Below are the code and all the weights of a small trained network. Each question names an input and a class and asks about switching units off, where a switched-off unit gives its printed mean instead of its output.

import numpy as np


def w(rows, s, z=0):
    codes = np.array(rows[::2]) - 128.0
    scale = np.full(codes.shape[1], s)
    scale[-1] = z or s
    return codes * scale


def norm(h):
    return h / np.sqrt((h * h).mean(-1, keepdims=True) + 1e-5)


def f(y):
    return np.maximum(y, 0)


def log_softmax(a):
    a = a - a.max(-1, keepdims=True)
    return a - np.log(np.exp(a).sum(-1, keepdims=True))


def net(x, mask):
    res = np.array(x, float).reshape(1, 5) / 4 @ E
    u = 0
    for l in range(2):
        y = f(norm(res) @ A[l][:, :-1].T + A[l][:, -1])
        res = res + np.where(mask[u : u + 3], y, B[l][:, -1]) @ B[l][:, :-1]
        u += 3
    return log_softmax(norm(res)[-1] @ U[:, :-1].T + U[:, -1])


A, B = {}, {}
E = w([
[18,146,109,166],'x0',
[173,249,137,138],'x1',
[162,86,90,191],'x2',
[140,155,213,171],'x3',
[148,174,129,133],'x4',
],0.011)
A[0] = w([
[192,82,108,230,57],'0.n1',
[133,132,27,95,39],'0.n2',
[4,178,74,111,3],'0.n3',
],0.013,0.005)
B[0] = w([
[149,142,43,141,252],'0.n1',
[130,38,31,91,202],'0.n2',
[18,4,74,202,251],'0.n3',
],0.013,0.0043)
A[1] = w([
[69,74,112,145,191],'1.n1',
[221,110,169,105,1],'1.n2',
[110,180,115,252,71],'1.n3',
],0.015,0.0059)
B[1] = w([
[152,210,154,138,254],'1.n1',
[72,137,85,78,152],'1.n2',
[252,63,160,171,185],'1.n3',
],0.017,0.01)
U = w([
[19,135,111,172,170],'0',
[157,131,209,167,11],'1',
[142,94,57,70,192],'2',
[98,150,255,124,210],'3',
[119,71,152,141,1],'4',
[218,93,121,198,198],'5',
[169,200,134,91,59],'6',
],0.027,0.012)

Each question gives the input, the list of numbers given to net, and the class t.
The units are the neurons (one row each of A and B). Each row of codes is followed by its name. A weight is (code - 128) times the scale printed after its matrix; where a second scale follows, it is the last column's (A, B and U).
mask holds one flag per neuron, layer by layer. A switched-off neuron (its flag False) gives its mean, the last column of its row in B, instead of its output. The means were averaged over made-up inputs and are rounded, as every weight is.
A unit's drop is (log p(t) with every unit on - log p(t) with that unit switched off) / (log p(t) with every unit on - log p(t) with every unit switched off).
The circuit of an input: a set's keep is (log p(t) with only the set's units on - log p(t) with every unit switched off) / (log p(t) with every unit on - log p(t) with every unit switched off). Starting from all 6 units, units are removed one at a time, each time the one whose removal leaves the highest keep (on an exact tie, the one counted first), for as long as the keep stays at least 0.8.
units of the circuit, in order: the units of the circuit, biggest drop first
k most important neurons: the k neurons with the biggest drops, biggest first
k most important neurons of layer l: the k neurons of layer l with the biggest drops, biggest first
drop of u: that unit's drop, to one decimal
input [1,-8,-3,-5,0], class 0: units of the circuit, in order : 1.n3, 1.n1
input [8,4,-6,7,8], class 1: units of the circuit, in order : 1.n3
input [-3,3,6,-7,-8], class 2: 2 most important neurons : 1.n3, 0.n2
input [-8,-8,0,6,6], class 2: units of the circuit, in order : 1.n2, 0.n3
input [4,2,4,-5,-5], class 0: 2 most important neurons of layer 0 : 0.n3, 0.n1
input [-4,5,0,3,-6], class 6: units of the circuit, in order : 0.n3, 1.n2
input [-3,5,8,-5,1], class 2: 3 most important neurons : 0.n2, 1.n3, 1.n1
input [-8,3,-6,-3,-2], class 2: 2 most important neurons of layer 1 : 1.n1, 1.n2
input [5,8,-1,7,0], class 5: 2 most important neurons of layer 1 : 1.n3, 1.n1
input [-7,8,1,1,-6], class 6: 4 most important neurons : 0.n3, 0.n2, 1.n2, 1.n3
input [-7,-8,1,-2,-2], class 2: 2 most important neurons of layer 1 : 1.n3, 1.n2
input [-7,5,0,-2,-1], class 2: 2 most important neurons : 1.n1, 1.n2
input [-8,5,0,2,6], class 6: 2 most important neurons : 1.n2, 1.n3
input [-8,8,-2,-7,-2], class 2: most important neuron of layer 1 : 1.n1
input [-7,-2,0,8,0], class 2: 2 most important neurons of layer 1 : 1.n2, 1.n1
input [-1,1,-5,2,-6], class 3: drop of 1.n3 : 0.1
input [3,4,-8,-4,0], class 0: drop of 0.n1 : 0.0
input [7,5,-3,3,-1], class 5: drop of 1.n3 : 1.2
